Below are the code and all the weights of a small trained network. Each question names an input and a class and asks about switching units off, where a switched-off unit gives its printed mean instead of its output.

import numpy as np


def w(rows, s, z=0):
    codes = np.array(rows[::2]) - 128.0
    scale = np.full(codes.shape[1], s)
    scale[-1] = z or s
    return codes * scale


def f(y):
    return np.maximum(y, 0)


def log_softmax(a):
    a = a - a.max(-1, keepdims=True)
    return a - np.log(np.exp(a).sum(-1, keepdims=True))


def net(x, mask):
    res = np.array(x, float).reshape(1, 8) / 4 @ E
    y = f(res @ A[0][:, :-1].T + A[0][:, -1])
    res = res + np.where(mask, y, B[0][:, -1]) @ B[0][:, :-1]
    return log_softmax(res[-1] @ U[:, :-1].T + U[:, -1])


A, B = {}, {}
E = w([
[126,54,84,213,89,211,187],'x0',
[125,117,126,109,131,148,122],'x1',
[124,123,131,133,130,108,145],'x2',
[125,140,121,131,134,145,111],'x3',
[129,135,128,129,128,138,118],'x4',
[10,3,152,198,206,32,6],'x5',
[112,203,226,91,197,196,191],'x6',
[124,128,134,141,124,103,137],'x7',
],0.0075)
A[0] = w([
[105,161,240,171,149,74,127,65],'neuron 1',
[207,199,67,83,78,97,136,117],'neuron 2',
[168,201,96,58,27,112,113,143],'neuron 3',
[131,104,199,156,255,183,165,116],'neuron 4',
[147,143,88,120,99,193,220,163],'neuron 5',
[218,209,228,140,146,170,180,129],'neuron 6',
[109,214,85,29,133,119,73,254],'neuron 7',
[152,122,61,60,110,65,138,154],'neuron 8',
],0.0093,0.0027)
B[0] = w([
[141,177,152,76,203,107,95,183],'neuron 1',
[143,81,199,171,172,190,181,218],'neuron 2',
[117,1,162,137,201,145,221,220],'neuron 3',
[97,170,140,199,236,106,232,191],'neuron 4',
[177,217,106,146,72,156,232,225],'neuron 5',
[25,171,114,43,23,166,182,244],'neuron 6',
[102,64,180,104,219,180,55,218],'neuron 7',
[104,68,90,169,247,201,93,174],'neuron 8',
],0.0076,0.011)
U = w([
[149,67,167,222,191,146,175,139],'0',
[103,114,146,84,128,135,154,236],'1',
[88,102,70,112,145,59,41,171],'2',
[120,123,164,121,182,71,121,184],'3',
[245,64,76,178,90,144,180,229],'4',
[145,195,67,138,82,141,158,8],'5',
[88,48,113,210,81,83,102,124],'6',
],0.012,0.0015)

Each question gives the input, the list of numbers given to net, and the class t.
The units are the neurons (one row each of A and B). Each row of codes is followed by its name. A weight is (code - 128) times the scale printed after its matrix; where a second scale follows, it is the last column's (A, B and U).
mask holds one flag per neuron, in row order. A switched-off neuron (its flag False) gives its mean, the last column of its row in B, instead of its output. The means were averaged over made-up inputs and are rounded, as every weight is.
A unit's drop is (log p(t) with every unit on - log p(t) with that unit switched off) / (log p(t) with every unit on - log p(t) with every unit switched off).
The circuit of an input: a set's keep is (log p(t) with only the set's units on - log p(t) with every unit switched off) / (log p(t) with every unit on - log p(t) with every unit switched off). Starting from all 8 units, units are removed one at a time, each time the one whose removal leaves the highest keep (on an exact tie, the one counted first), for as long as the keep stays at least 0.8.
circuit, biggest first: the units of the circuit, biggest drop first
top k neurons: the k neurons with the biggest drops, biggest first
drop when u is switched off: that unit's drop, to one decimal
input [-2,1,5,2,7,7,8,8], class 3: circuit, biggest first	(neuron 1)
input [8,3,8,0,-8,-2,1,6], class 5: circuit, biggest first	(neuron 3; neuron 5)
input [0,7,-5,-5,2,6,-6,-8], class 2: circuit, biggest first	(neuron 2; neuron 3)
input [-2,-5,-4,8,-5,6,-6,-8], class 2: circuit, biggest first	(neuron 2; neuron 3)
input [-2,-6,1,-5,-7,1,8,0], class 3: circuit, biggest first	(neuron 1; neuron 2)
input [-4,-1,5,-6,0,2,7,-1], class 3: circuit, biggest first	(neuron 1; neuron 5)
input [-4,-1,-1,-7,4,1,-7,-2], class 2: circuit, biggest first	(neuron 5; neuron 4)
input [-7,5,5,6,1,-1,-4,4], class 0: circuit, biggest first	(neuron 6; neuron 8)
input [0,-1,-3,3,7,-5,-3,-4], class 0: top 4 neurons	(neuron 3; neuron 2; neuron 7; neuron 8)
input [-1,-3,0,5,7,4,-7,6], class 2: top 2 neurons	(neuron 2; neuron 3)
input [-1,-1,-1,7,8,8,2,7], class 3: top 2 neurons	(neuron 1; neuron 4)
input [1,-5,5,0,2,-7,4,5], class 5: top 2 neurons	(neuron 6; neuron 5)
input [-2,8,-2,2,-2,-7,0,0], class 0: top 3 neurons	(neuron 3; neuron 2; neuron 7)
input [4,-7,-1,1,-8,-6,7,-2], class 5: circuit, biggest first	(neuron 5)
input [3,-8,0,0,1,-3,-3,1], class 4: top 2 neurons	(neuron 7; neuron 4)
input [3,8,-4,4,-1,-2,2,-2], class 5: drop when neuron 7 is switched off	0.1
input [-2,1,-8,-3,5,3,-4,0], class 2: drop when neuron 2 is switched off	0.2
input [5,3,8,3,-5,5,-1,-3], class 6: drop when neuron 4 is switched off	0.0
